Below are the code and all the weights of a small trained network. Each question names an input and a class and asks about switching units off, where a switched-off unit gives its printed mean instead of its output.

import numpy as np


def w(rows, s, z=0):
    codes = np.array(rows[::2]) - 128.0
    scale = np.full(codes.shape[1], s)
    scale[-1] = z or s
    return codes * scale


def norm(h):
    return h / np.sqrt((h * h).mean(-1, keepdims=True) + 1e-5)


def f(y):
    return np.maximum(y, 0)


def log_softmax(a):
    a = a - a.max(-1, keepdims=True)
    return a - np.log(np.exp(a).sum(-1, keepdims=True))


def net(x, mask):
    res = np.array(x, float).reshape(1, 5) / 4 @ E
    u = 0
    for l in range(3):
        y = f(norm(res) @ A[l][:, :-1].T + A[l][:, -1])
        res = res + np.where(mask[u : u + 3], y, B[l][:, -1]) @ B[l][:, :-1]
        u += 3
    return log_softmax(norm(res)[-1] @ U[:, :-1].T + U[:, -1])


A, B = {}, {}
E = w([
[115,151,105,72,76,255,72,183,49,114,133,83],'x0',
[241,108,98,128,32,140,100,209,92,153,132,100],'x1',
[188,149,169,158,73,101,24,177,143,112,198,136],'x2',
[64,138,45,178,191,132,128,130,157,65,82,130],'x3',
[92,212,95,106,77,147,68,165,149,65,170,65],'x4',
],0.0078)
A[0] = w([
[27,253,161,230,118,124,132,85,97,78,54,89,4],'L0N1',
[49,154,68,133,158,91,236,138,181,136,74,126,83],'L0N2',
[103,183,116,132,140,189,128,138,88,203,118,140,103],'L0N3',
],0.0055,0.0027)
B[0] = w([
[113,226,194,34,255,82,68,125,224,42,126,126,196],'L0N1',
[96,72,74,115,203,55,167,93,191,173,114,52,253],'L0N2',
[102,73,150,65,102,103,179,215,63,164,120,131,173],'L0N3',
],0.0081,0.0053)
A[1] = w([
[197,167,180,144,92,74,96,151,137,51,163,81,2],'L1N1',
[179,64,149,100,163,167,190,42,152,253,89,247,106],'L1N2',
[201,55,64,195,174,80,125,135,112,119,135,178,145],'L1N3',
],0.0067,0.0026)
B[1] = w([
[127,204,92,153,74,87,108,173,209,162,131,254,186],'L1N1',
[208,64,197,219,111,144,166,70,62,103,87,167,254],'L1N2',
[16,137,156,190,108,170,124,167,128,86,33,80,209],'L1N3',
],0.0099,0.0069)
A[2] = w([
[225,139,132,213,17,106,79,81,171,196,219,114,72],'L2N1',
[124,112,21,62,114,216,149,122,69,224,141,123,109],'L2N2',
[120,137,115,253,122,137,122,97,183,130,62,177,3],'L2N3',
],0.0051,0.0035)
B[2] = w([
[197,207,96,112,95,2,172,200,154,106,167,159,255],'L2N1',
[111,35,148,69,185,118,115,121,75,79,209,102,206],'L2N2',
[162,72,172,157,79,184,140,149,51,129,111,111,251],'L2N3',
],0.0097,0.0031)
U = w([
[100,207,39,134,112,158,67,101,185,95,131,237,4],'0',
[195,3,230,218,121,184,245,53,53,169,58,170,255],'1',
[100,34,69,6,89,236,109,201,26,80,211,77,47],'2',
[66,156,112,187,51,227,75,215,177,33,42,121,80],'3',
[32,129,79,76,228,85,219,59,217,86,66,75,177],'4',
[222,216,135,128,2,51,112,253,142,198,208,219,122],'5',
[90,205,174,56,141,134,58,106,210,44,216,217,11],'6',
],0.0068,0.004)

Each question gives the input, the list of numbers given to net, and the class t.
The units are the neurons (one row each of A and B). Each row of codes is followed by its name. A weight is (code - 128) times the scale printed after its matrix; where a second scale follows, it is the last column's (A, B and U).
mask holds one flag per neuron, layer by layer. A switched-off neuron (its flag False) gives its mean, the last column of its row in B, instead of its output. The means were averaged over made-up inputs and are rounded, as every weight is.
A unit's drop is (log p(t) with every unit on - log p(t) with that unit switched off) / (log p(t) with every unit on - log p(t) with every unit switched off).
The circuit of an input: a set's keep is (log p(t) with only the set's units on - log p(t) with every unit switched off) / (log p(t) with every unit on - log p(t) with every unit switched off). Starting from all 9 units, units are removed one at a time, each time the one whose removal leaves the highest keep (on an exact tie, the one counted first), for as long as the keep stays at least 0.8.
circuit, biggest first: the units of the circuit, biggest drop first
most important unit: the unit with the biggest drop
k most important neurons: the k neurons with the biggest drops, biggest first
k most important neurons of layer l: the k neurons of layer l with the biggest drops, biggest first
drop of u: that unit's drop, to one decimal
input [-1,4,-3,4,8], class 4: most important unit -> L1N2
input [4,-3,5,8,7], class 6: 2 most important neurons -> [L0N1; L1N3]
input [-2,-5,6,-6,-2], class 5: 2 most important neurons -> [L2N1; L0N2]
input [6,-1,8,6,-2], class 5: circuit, biggest first -> [L1N3; L1N1]
input [6,5,-7,6,4], class 2: 2 most important neurons -> [L2N2; L1N3]
input [6,-4,4,-4,-3], class 2: 2 most important neurons of layer 1 -> [L1N2; L1N1]
input [-1,8,2,5,0], class 3: 2 most important neurons -> [L1N3; L0N1]
input [4,-5,4,7,4], class 6: 3 most important neurons -> [L0N1; L1N3; L0N2]
input [-2,3,-1,1,7], class 5: 3 most important neurons -> [L1N1; L1N3; L0N2]
input [8,-1,5,4,-8], class 2: 2 most important neurons of layer 0 -> [L0N2; L0N3]
input [0,6,-6,4,4], class 4: 2 most important neurons -> [L0N2; L2N3]
input [-8,5,2,4,2], class 3: drop of L1N2 -> 0.3
input [1,8,4,3,-5], class 3: drop of L1N3 -> 1.5
input [4,7,4,8,-6], class 3: circuit, biggest first -> [L1N3]
input [-3,-2,1,-8,1], class 5: drop of L1N1 -> 0.1
input [4,-1,-5,-4,2], class 2: drop of L2N2 -> 0.0
input [4,-5,-3,0,7], class 6: 2 most important neurons of layer 1 -> [L1N3; L1N2]
input [5,-1,-2,7,2], class 4: 2 most important neurons of layer 0 -> [L0N1; L0N2]
input [-8,8,3,7,3], class 3: 2 most important neurons of layer 1 -> [L1N3; L1N2]
input [6,1,4,1,-5], class 2: most important neuron -> [L1N2]
